| 114 |  95 |  87 | 104 | 123 | 154 | ⇒ 123
| 116 | 148 |  49 |  41 | ⇒ 49
| 135 |  81 |  77 | 166 | ⇒ 77
| 103 |  86 |  58 |  25 | 173 | 105 | 157 | ⇒ 105
| 106 |  43 |  99 |  90 | 124 | 106 | ⇒ 124
|  93 | 171 | 162 | 135 | 140 |  75 | ⇒ 140
|  98 | 143 | 139 |  81 |  43 | 154 | ⇒ 43
| 114 |  44 | 103 |  35 | 107 |  85 | ⇒ 107
|  30 |  73 |  57 |  64 |  97 | 173 | 134 | ⇒ 173
---
| 163 | 107 | 115 | 123 | -> 163, 123

|  71 | 132 |  69 |  72 | 110 |
| 109 |  46 | 149 |  82 |  58 |
| 136 |  98 | 100 | 111 |  77 |
-> 71, 77

| 124 | 117 | 111 |  77 |  70 | 156 | 114 | -> 124, 114

| 120 | 158 |  60 |  71 | -> 120, 71

|  37 | 117 | 102 | 135 | 100 | -> 37, 100

| 109 | 116 |  82 |  68 |  70 | 153 | 115 | -> 109, 115

|  63 |  37 |  60 | 104 |  62 |  83 | -> 63, 83

| 160 |  83 | 116 |  48 | -> 160, 48

| 162 | 135 | 130 | 127 | 106 | 124 |  65 | -> 162, 65
---
| 63 | 69 | 29 | 53 | 89 | 93 | Out: 93
| 172 |  73 | 135 |  25 |  78 | 113 | 115 | Out: 115
| 114 |  34 |  52 |  28 |  86 |  74 | Out: 74
|  81 |  63 | 118 | 132 |  64 | 100 |  38 | Out: 38
| 126 | 133 |  91 |  37 | Out: 37
| 92 | 87 | 35 | 91 | Out: 91
|  80 | 114 |  79 | 154 |  94 |  75 | Out: 75
---
Input: |  92 | 173 |  34 | 137 |  53 | 122 |
Output: 122
Input: | 70 | 58 | 98 | 90 | 40 |
Output: 40
Input: |  32 | 100 |  80 |  54 |
Output: 54
Input: | 106 |  43 |  58 |  86 |
Output: 86
Input: |  64 | 135 |  39 | 167 |
Output: 167
Input: |  93 |  36 | 130 | 102 |
Output: 102
Input: | 134 | 126 | 164 | 154 |
Output: 154
Input: | 129 |  72 | 166 | 135 | 118 |  84 | 120 |
Output: 120
Input: |  91 |  32 |  63 | 102 |  87 |
Output: 87
Input: | 169 |  81 | 108 | 111 | 129 |  80 |
Output: 80
---
[[112, 98, 38, 122, 87, 164, 63],
 [97, 96, 150, 72, 98, 95, 147],
 [144, 128, 48, 88, 103, 152, 112]] result: 112

[[104, 97, 93, 81, 55],
 [101, 41, 111, 71, 92],
 [108, 154, 88, 127, 80]] result: 104

[[99, 98, 106, 172],
 [102, 174, 170, 170],
 [101, 150, 171, 172]] result: 99

[[107, 126, 125, 120, 91, 102, 102],
 [103, 111, 117, 113, 96, 112, 131],
 [111, 63, 50, 65, 71, 95, 34]] result: 107

[[75, 114, 31, 114],
 [94, 108, 72, 116],
 [151, 58, 138, 151]] result: 75

[[140, 131, 69, 103, 48],
 [107, 155, 152, 109, 82],
 [73, 91, 63, 92, 166]] result: 140

[[111, 162, 53, 132, 73, 119, 96],
 [143, 94, 103, 79, 100, 98, 103],
 [26, 74, 134, 128, 120, 93, 98]] result: 111
---
 38  112   45  105   69  113 ==> 113, 112

106  156   51   66   86  104 ==> 156, 106

147  126   59  175 ==> 175, 147

 60   66   43   38  100  133   79
139  119  117  115  111  107  114
102  109  111   96  113  114  105
==> 139, 133

146   91   94  103   39  158  107 ==> 158, 146

 25   79  110   55 ==> 110, 79

 76   82   45  103 ==> 103, 82

106  122   73  123  104   32 ==> 123, 122

114   47   27   83   59  112   54 ==> 114, 112
---
array([[114, 144, 124,  40],
       [100, 155,  97,  44],
       [ 88, 162,  84,  55]]) | 124

array([[ 94,  42,  69, 126,  88],
       [102,  52,  58, 118,  81]]) | 69

array([[143, 131,  83,  34,  77, 113],
       [119,  54,  75,  66, 122,  93]]) | 83

array([ 49, 145, 132,  43, 135, 121]) | 132

array([[ 89,  80, 175, 129,  91, 166,  48],
       [114,  88, 103,  95,  83,  91,  99],
       [148, 169,  79, 102, 103, 109, 117]]) | 175

array([[ 90, 118,  81, 113, 136, 107,  93],
       [ 76,  84,  86, 124, 158, 131,  66]]) | 81

array([ 59, 141, 147, 103, 125,  42]) | 147

array([[ 67, 100, 138, 106],
       [126,  81, 125, 168]]) | 138

array([ 99, 110,  43,  98]) | 43

array([ 86,  70, 129, 162]) | 129
---
| 104 | 131 |  60 |  85 |  43 |
|  76 |  92 |  96 |  64 | 119 |
|  71 |  74 | 138 |  84 |  97 |
value 85

| 124 |  94 | 115 |  95 |
|  91 |  67 | 122 |  98 |
| 120 |  93 |  81 | 166 |
value 115

|  33 |  63 |  56 | 141 |  54 | 156 |
| 151 |  68 | 100 |  95 | 136 | 162 |
|  54 |  81 |  86 | 139 |  46 |  59 |
value 54

|  82 |  42 | 146 | 148 |
| 100 |  98 |  99 |  97 |
|  98 |  59 | 123 | 134 |
value 146

|  83 | 134 |  75 | 109 | 104 |  48 | 152 |
| 133 |  64 | 121 |  89 |  99 | 144 | 150 |
| 131 |  67 | 143 | 110 |  91 | 166 |  30 |
value 48

|  82 |  94 |  93 |  97 |  67 |
|  87 |  92 | 104 |  98 |  42 |
| 101 | 108 | 102 | 102 |  82 |
value 97

| 107 | 133 | 100 |  84 |
|  72 | 166 |  44 | 108 |
| 104 |  86 | 114 | 101 |
value 100

| 108 | 104 |  99 |  93 | 103 |  99 |
| 101 |  99 | 100 |  94 | 102 | 100 |
|  85 | 128 | 109 | 163 | 102 | 106 |
value 103
---
|  68 |  50 | 169 | 110 | 104 |  40 |
|  61 |  79 | 129 | 126 |  81 |  75 |
gives 50

| 140 |  95 |  95 |  45 | 146 |  98 | 154 |
| 114 | 122 |  76 |  94 | 105 | 121 | 105 |
gives 95

|  49 |  73 |  99 |  73 | 174 |
|  80 |  37 |  87 |  37 |  98 |
gives 73

|  55 | 115 |  72 |  95 |
|  38 | 151 | 115 |  51 |
gives 115

|  48 |  87 |  54 |  84 |  47 |
|  51 | 102 |  55 |  79 |  50 |
gives 87

|  78 |  39 | 152 | 123 |  77 |  58 |
| 120 | 126 |  84 |  90 | 119 | 120 |
gives 39

|  91 | 111 | 157 |  74 | 102 |
|  55 |  77 |  91 |  76 | 153 |
gives 111

|  64 |  58 | 156 | 115 |  94 |  49 |
|  84 |  56 | 150 |  99 | 110 |  51 |
gives 58

| 109 |  80 |  30 | 119 |
|  95 |  27 | 110 |  83 |
gives 80

| 120 | 139 | 108 | 155 | 136 |
| 109 |  78 |  87 |  86 | 136 |
gives 139
---
| 112 |  44 | 105 |  96 |  91 | 102 |
| 138 |  89 |  95 | 113 |  91 |  87 |
| 125 |  95 | 111 |  53 |  81 | 103 |
yields 95

|  76 | 142 | 132 |  85 |
| 120 |  46 |  89 |  71 |
yields 89

| 155 | 105 | 104 | 109 |
|  92 |  94 |  91 |  90 |
yields 91

| 169 |  79 |  72 | 111 |
|  93 | 101 | 102 | 100 |
|  58 | 119 | 114 |  88 |
yields 102

| 133 |  68 |  65 |  98 |  32 |  82 |
| 126 |  88 | 113 | 107 |  78 |  74 |
yields 113

| 155 |  63 |  77 | 149 |
| 109 |  98 |  65 |  78 |
yields 65

|  93 |  85 |  58 |  75 | 111 |
|  92 | 122 | 169 | 134 |  85 |
yields 169

| 159 | 122 |  78 | 163 |  83 |  86 | 127 |
|  79 | 152 |  53 | 172 |  76 | 120 | 146 |
yields 53

| 104 | 128 | 144 |  83 |  99 |  90 | 110 |
|  58 | 111 |  89 | 106 |  87 | 125 |  41 |
| 103 |  92 | 136 | 136 |  98 |  80 | 122 |
yields 89

|  99 |  49 | 150 | 108 | 131 |  96 |  30 |
|  90 | 148 |  80 | 110 |  89 |  99 |  91 |
|  79 | 152 |  63 |  26 | 102 |  89 | 114 |
yields 80
